B, the same points and some others measured another way; then each row and its match in B:
B:
1: -77,-3,427,183,216,-348,-158,26,111,-217,147,244,-3,-103,226,-209,354,62,8,-82,-85,33,213,-76,29
2: -258,-133,194,-139,-43,-48,-2,37,58,336,-92,-56,61,72,115,-340,-54,-75,-19,-24,-76,156,-227,14,-314
3: -339,-207,-141,-224,-219,327,24,-106,1,212,78,-199,52,248,6,-41,-218,-208,-74,203,-99,215,-307,79,-127
4: -231,-115,-141,-179,-54,182,45,35,43,30,-215,-45,-38,105,-98,-196,-303,45,-22,244,101,155,-276,107,-1
5: -241,-122,-142,33,-212,360,-20,-50,143,68,-197,75,122,81,-97,-40,-198,-19,33,250,-48,272,-438,32,-39
6: 93,-17,163,77,174,-38,74,-2,159,-109,-365,228,143,28,-211,125,-81,-42,10,206,178,209,-74,146,59
7: -177,-183,78,15,-33,-6,88,166,103,65,-193,-47,323,-178,148,-3,-56,47,-1,-105,141,355,119,-76,5
8: 114,-169,-185,-77,-204,250,29,28,16,-35,-327,99,150,-41,-228,184,14,91,-12,170,-76,178,-199,-186,194
9: -44,12,123,-69,-82,-51,202,-40,37,-21,40,-148,-44,154,90,124,53,-230,-83,143,-24,42,-101,81,17
10: 221,51,179,166,-52,-84,-176,30,45,-84,-83,111,79,-19,50,-101,127,-50,-39,40,-53,-11,-4,-88,31
11: 58,-178,99,-187,-120,-188,268,83,-118,123,-34,-97,91,-92,80,243,345,-19,-63,-74,-204,36,121,-212,136
12: 150,21,277,133,12,-338,74,22,-156,58,267,-118,151,16,291,176,211,-280,-116,-44,-70,-101,381,75,108
13: -40,-224,148,-309,144,-69,-167,-71,-114,-4,260,-152,32,200,60,-60,23,-209,-182,-7,-21,76,306,7,-39
14: -7,-101,-25,-114,-8,-13,137,154,64,-32,-427,93,44,-119,-127,-85,-52,205,22,100,90,144,-153,-83,113
15: 412,228,381,136,144,-430,72,-90,-128,-63,140,7,-111,214,69,153,192,-370,-131,177,-47,-322,184,242,92
16: 129,-21,214,8,-50,-259,-14,57,-163,245,98,-129,121,31,214,-85,84,-198,-104,-60,-89,-102,174,19,-65
17: 1,-136,-27,33,-108,1,44,183,-21,158,-252,-40,302,-162,76,-28,-122,55,-15,-37,98,192,69,-54,52
18: 224,90,160,252,50,-24,-117,-21,140,-151,-301,331,77,2,-171,-10,32,3,32,221,16,45,-180,50,79
19: 346,273,420,329,164,-530,-218,-22,-103,-325,291,215,-223,3,233,-184,420,-56,-58,72,-168,-437,276,18,218
20: -215,-252,-74,-233,38,162,29,83,72,123,-347,16,164,-1,-152,-142,-274,90,-12,107,154,331,-145,28,-62
21: 75,-69,2,36,67,64,112,117,158,-47,-569,199,217,-91,-241,59,-193,109,41,176,238,281,-151,62,89
22: 164,-125,-23,-79,-234,-4,301,158,-16,194,-377,-109,267,-135,-24,267,65,-29,-34,-23,1,174,-60,-154,88
23: 119,-187,54,-113,-82,149,38,-75,18,97,-78,-95,300,143,-99,359,-23,-306,-122,78,8,268,57,2,-7
24: 23,-32,6,-3,-44,85,-1,-5,119,-275,-138,99,-38,20,-81,45,80,48,-21,179,0,108,-126,-87,171
25: -95,-68,23,-92,-131,46,-17,36,-1,14,69,-203,30,88,164,-122,-72,-130,-100,42,17,83,-20,-13,-29
26: 149,124,167,221,186,-164,-61,41,58,-158,-218,203,43,14,-60,-104,-150,-23,-5,219,203,-14,24,232,117
27: -190,-81,-57,-250,-377,-4,191,5,-174,17,516,-577,-139,149,459,76,180,-288,-203,-38,-210,-90,104,-145,80
28: 57,7,116,-32,102,-95,76,17,41,-6,-284,146,-27,66,-148,-77,-69,-2,-6,217,59,24,-171,124,25
29: -16,-93,158,-25,-53,-56,-60,58,32,132,-95,-12,132,-4,82,-144,26,-56,-40,-21,-22,118,-26,-58,-105
30: -140,-305,-119,-186,-15,312,-104,84,230,-139,-500,233,188,-133,-288,-79,-65,304,48,78,77,464,-225,-254,48
31: 37,17,-173,149,-263,225,-186,31,12,-187,0,-30,37,4,77,-106,-100,4,-50,171,-14,24,-121,-84,181
32: 285,-30,228,189,218,-318,111,100,-9,-428,22,86,265,-195,105,479,272,-48,-85,-45,196,115,664,-34,448
33: -66,84,99,29,-94,-184,132,17,-120,10,243,-217,-115,113,287,-63,16,-206,-97,117,-53,-163,43,139,82
34: 130,-62,76,-187,-41,28,112,13,81,-163,-123,-162,30,105,-36,172,38,-161,-129,72,111,153,31,-67,67
35: -298,-161,122,-201,103,23,-5,4,110,162,-208,76,-19,106,-71,-330,-156,32,10,123,25,201,-278,90,-212
36: 34,-185,284,-175,142,0,-136,-39,156,41,-168,56,183,110,-105,-41,29,-152,-80,-30,71,308,19,-47,-215
37: -403,-128,-56,-323,-445,204,-289,6,-101,368,396,-511,-191,242,445,-742,-134,-166,-153,-97,-274,-55,-333,-181,-413
38: 607,87,125,-137,-6,-359,-105,73,-412,357,-84,-141,-24,160,-44,-183,-72,-236,-194,80,-64,-460,177,112,-9
39: -230,-330,61,-230,33,163,-85,50,255,-294,-166,119,120,-125,-64,-11,221,223,-6,-83,4,473,20,-369,56
40: 82,70,183,93,66,-210,-112,47,-66,42,-11,40,-22,50,108,-275,-56,-66,-53,92,19,-122,37,122,-12
41: 64,1,338,-118,-8,-297,302,-116,-53,-26,280,-162,-105,189,167,348,426,-360,-130,55,-218,-88,110,11,50
42: -352,-218,33,14,229,106,-285,133,208,-129,-261,226,214,-140,-19,-443,-307,271,46,21,291,414,45,32,-49
43: -163,147,-194,-12,-462,108,-23,-63,-278,276,467,-496,-245,338,391,-328,-271,-378,-161,257,-219,-365,-296,214,-62
44: 135,-103,-145,-178,-14,-20,-118,125,-184,-68,-119,-45,-23,-28,-54,-199,-141,131,-101,109,59,-92,125,-54,210
45: 42,-3,25,30,-164,-61,-93,6,-124,-24,188,-76,-53,42,174,-100,126,-72,-82,69,-183,-141,22,-79,112
46: 380,300,218,203,-114,-342,-53,-34,-295,265,223,-183,-98,249,235,-161,-71,-435,-154,182,-106,-498,29,314,-44
47: -229,14,-54,-71,-121,120,79,54,112,-28,-168,-96,-112,89,46,-271,-236,8,-18,201,104,98,-339,88,-42
48: 312,13,314,82,33,-329,38,-11,-85,-42,68,82,64,-16,75,211,409,-148,-74,-11,-182,-113,225,-98,136
49: -367,-70,-218,-142,-395,286,413,148,221,-114,-220,-346,-16,-42,180,55,-133,26,-14,97,131,327,-378,-122,82
50: 355,-166,259,-68,658,-244,-250,172,241,-505,-859,782,115,-296,-615,-171,92,591,96,95,342,273,206,-152,273
51: 188,-21,98,177,-33,-36,-87,79,46,-60,-206,136,226,-107,-7,35,37,12,-16,39,48,113,65,-59,103
52: -307,-146,143,-96,-209,45,51,94,192,-23,61,-200,68,-69,320,-151,185,-10,-41,-169,-52,296,-81,-264,-128
53: 33,-24,8,-4,-113,123,-27,-27,69,-51,-121,8,35,104,-60,-3,-56,-100,-50,177,-3,100,-185,8,19
54: -206,-124,73,-191,-208,-63,153,-12,-108,167,299,-324,-36,123,298,9,142,-225,-119,-16,-203,4,8,-56,-45
55: -260,55,97,258,-57,-30,170,-49,31,139,71,-2,109,102,173,46,-159,-228,18,238,-2,76,-168,335,-2
56: -255,-13,-7,-168,-390,64,247,-75,-114,317,323,-467,-120,287,313,-18,-22,-401,-130,125,-235,-71,-285,91,-155
57: 381,101,236,63,-17,-223,57,-54,-84,12,-16,11,16,135,-20,190,188,-271,-100,133,-98,-162,48,61,72
58: -485,-220,18,-68,39,0,44,129,57,-54,108,-134,147,-105,294,-178,-118,84,-25,-59,141,308,184,13,45
59: 80,72,331,33,-33,-333,71,46,1,14,63,-18,-98,-4,219,-121,327,-83,-46,-43,-163,-128,1,-92,-30
60: -466,83,-131,144,-190,172,-102,-41,20,-103,303,-145,-200,171,305,-414,-296,-74,-18,288,-17,-50,-292,231,21
61: -52,25,189,162,253,-109,-40,21,116,-102,-203,202,113,30,-53,-122,-212,-31,13,193,239,143,18,278,27
62: -100,-187,-5,-64,-162,104,170,84,153,-145,-191,1,158,-143,22,207,207,95,-2,-10,-41,313,-58,-263,147
63: -167,150,-25,-15,-190,-128,208,-69,-173,-98,411,-268,-366,221,294,-57,55,-208,-103,279,-187,-335,-124,178,194
64: 406,129,102,205,163,-26,-142,-51,35,-121,-380,313,95,127,-336,50,-209,-109,-22,361,170,-31,-106,259,117
65: -112,-166,14,-170,-95,50,-23,59,-70,255,-9,-225,164,90,118,-144,-207,-163,-106,2,51,144,22,50,-137
66: 853,119,829,125,330,-915,-154,45,-288,202,230,0,231,10,256,153,585,-457,-231,-340,-106,-375,860,-22,-76
67: 189,34,118,-60,18,55,-152,-72,130,-212,-204,148,-132,152,-201,-118,48,-36,-53,217,-19,11,-247,-54,5
68: 36,-24,129,102,28,-50,-94,36,39,10,-105,77,145,2,33,-89,-60,-59,-32,75,53,97,19,56,2
69: 61,-109,475,45,319,-288,-19,-17,190,-109,-204,368,150,-65,-101,71,336,25,26,-28,-19,225,122,-62,-36
70: 175,74,110,291,-42,-52,-256,-1,-71,171,-76,186,161,41,14,-211,-127,-104,-11,162,-64,-95,-88,149,-38
71: -467,-7,-221,96,-244,263,253,28,140,-123,-57,-90,-54,27,121,-24,-238,35,46,308,52,194,-401,142,152
72: -49,-48,-29,-108,-168,95,178,-64,-11,-28,57,-183,-21,175,32,201,-1,-222,-97,194,-56,61,-122,50,86

-224,50,204,-239,148,-425,46,-376,88,-74,-155,114,120,202,241,-188,-257,-157,-502,-177,-127,-191,-52,26,238,-48,-353,170	19
-219,-11,41,-204,-34,-388,363,-35,76,-262,20,342,269,581,-12,-74,-177,-130,-433,67,-207,44,-36,-30,252,75,-159,169	71
19,13,-136,21,85,-349,215,13,-17,-101,-92,224,-37,280,144,-137,12,-18,-488,47,-209,205,-203,56,191,236,-81,-132	14
211,-203,107,-275,-270,120,-360,140,36,260,-241,188,-206,-122,-440,-41,-127,402,566,221,289,176,88,-44,-228,-148,78,-44	57
104,-135,338,-166,116,313,-189,-53,-132,310,-231,209,-244,-488,-342,-186,-4,420,365,-229,456,262,250,138,-110,-341,24,-167	45
31,-2,6,176,207,-170,260,-90,-105,-190,-51,-9,-372,-196,287,-78,140,-82,-267,-370,59,200,-46,-94,26,110,128,-393	50
-28,-118,48,23,48,220,107,-104,-76,7,37,12,-16,-367,-209,-25,33,143,129,-136,269,55,184,276,-111,-317,174,-68	51
94,-173,352,-117,-216,-3,-188,144,48,211,-211,311,-229,-90,-289,-131,9,370,295,-21,196,339,139,-151,-24,-27,77,-90	46
-276,-53,10,324,299,65,240,113,-268,-339,106,63,84,-385,-33,54,343,100,-339,-482,-173,-22,140,-89,58,237,182,122	58
60,-97,-72,100,-50,-147,31,-3,-208,-172,-101,5,-164,-103,113,22,199,190,-76,-60,-86,-104,-10,-28,-245,381,15,-111	25
-272,-25,298,-220,119,-63,376,-234,-120,-330,49,104,-127,243,176,39,-95,-256,-167,-432,40,-152,233,-248,48,-134,-67,-44	60
95,-85,-61,-322,192,380,-353,25,-336,236,-232,145,-159,-92,-295,-11,-24,335,186,25,37,-134,100,85,-187,-60,-161,68	59
-178,-115,-198,166,13,-65,228,94,-100,-430,121,-36,157,-187,-135,165,127,20,-65,-121,-80,-130,56,-72,-123,144,237,154	12
17,-80,208,-97,-106,-300,250,-87,-89,-199,-119,196,-260,218,189,-69,25,42,-72,-146,54,93,51,-188,-90,225,-61,-269	43
204,-52,324,-241,172,206,-644,-324,-278,535,-443,-35,-556,-393,186,-218,44,345,75,-247,102,-202,97,88,-207,-22,-342,-174	37
7,-172,-222,26,-474,-235,147,-88,225,-351,142,-267,-57,70,40,233,-119,-217,223,219,61,-227,-13,-42,-287,-93,305,-29	23
169,-39,216,246,-246,-670,68,19,325,83,-200,213,-356,78,315,-303,65,47,-373,-4,-59,582,-258,-118,275,298,76,-406	38
72,-138,-88,-83,-320,-260,168,14,-19,-219,-33,86,-88,283,27,60,3,59,63,204,-29,-45,-21,-52,-234,235,45,-113	72
-109,-175,444,-95,-122,228,-240,186,91,191,-80,262,-114,-271,-452,-60,-22,276,320,-214,197,282,280,-230,111,-297,192,137	61
-92,-114,92,110,-98,-218,253,73,-90,-286,1,174,-27,15,4,-2,164,120,-108,-143,-46,77,76,-138,-64,283,106,-50	26
-140,-97,-71,106,216,430,22,92,-137,-17,115,10,38,-415,-329,72,120,103,21,-237,73,59,187,145,38,-317,268,113	7
94,-69,-662,95,62,-49,401,165,-219,-416,112,-14,37,157,-77,186,104,-35,-136,228,-109,0,-167,148,-208,236,227,-157	22
62,-102,76,-201,34,130,-226,-187,-83,170,-178,7,-103,-291,-166,-76,-108,213,198,-34,228,-106,102,183,-177,-240,-66,-2	10
-225,-66,165,328,249,-49,103,-56,-201,-246,-3,-27,-33,-575,96,-29,315,140,-274,-555,-56,-69,146,-90,-6,211,123,41	42
-168,-81,-278,-154,7,140,55,-172,-162,-335,126,-245,58,50,16,280,-86,-222,11,-20,-115,-570,102,16,-262,-124,44,213	69
18,-152,58,-20,-332,-303,82,-90,32,-209,-53,-5,-87,62,78,42,13,70,88,70,27,-129,32,-67,-252,191,52,-52	3
155,-165,241,-251,-223,88,-293,-46,46,298,-221,153,-228,-119,-257,-112,-118,317,385,103,289,126,128,68,-157,-234,-8,-88	53
64,-80,-138,10,90,-379,213,-146,-189,-361,-163,4,-40,-217,93,-38,41,172,-26,-101,147,-113,-60,11,-311,337,-42,-183	31
58,-126,66,-164,85,389,-329,0,-128,222,-130,8,-219,-381,-317,19,-42,235,339,-113,218,-14,171,25,-145,-311,85,10	29
-66,7,-394,-109,64,-264,193,-193,-19,-247,20,-51,200,270,111,40,-165,-185,-384,193,-195,-262,-177,247,-4,23,-110,109	62
213,-126,-161,-45,-305,-151,-54,34,-70,-58,-108,-24,-343,201,131,77,65,76,95,223,-79,-55,-90,-61,-285,278,58,-226	34
99,-147,262,34,-80,122,-262,191,42,268,-171,223,-275,-348,-304,-134,79,358,229,-121,186,407,103,-107,49,-96,182,-108	20
369,-183,299,-423,-269,38,-611,-87,-46,497,-473,169,-472,-118,-194,-184,-148,506,566,192,323,63,63,-18,-335,-39,-202,-205	67
7,10,-86,-73,-2,-491,-5,-301,187,-43,-147,-39,12,68,240,-156,-215,-127,-380,76,-74,-76,-225,153,110,-1,-161,-18	30
5,-164,183,-202,-192,123,64,-180,-23,51,-36,79,-17,-85,-211,-26,-100,174,300,32,322,-41,235,236,-223,-324,39,-43	5
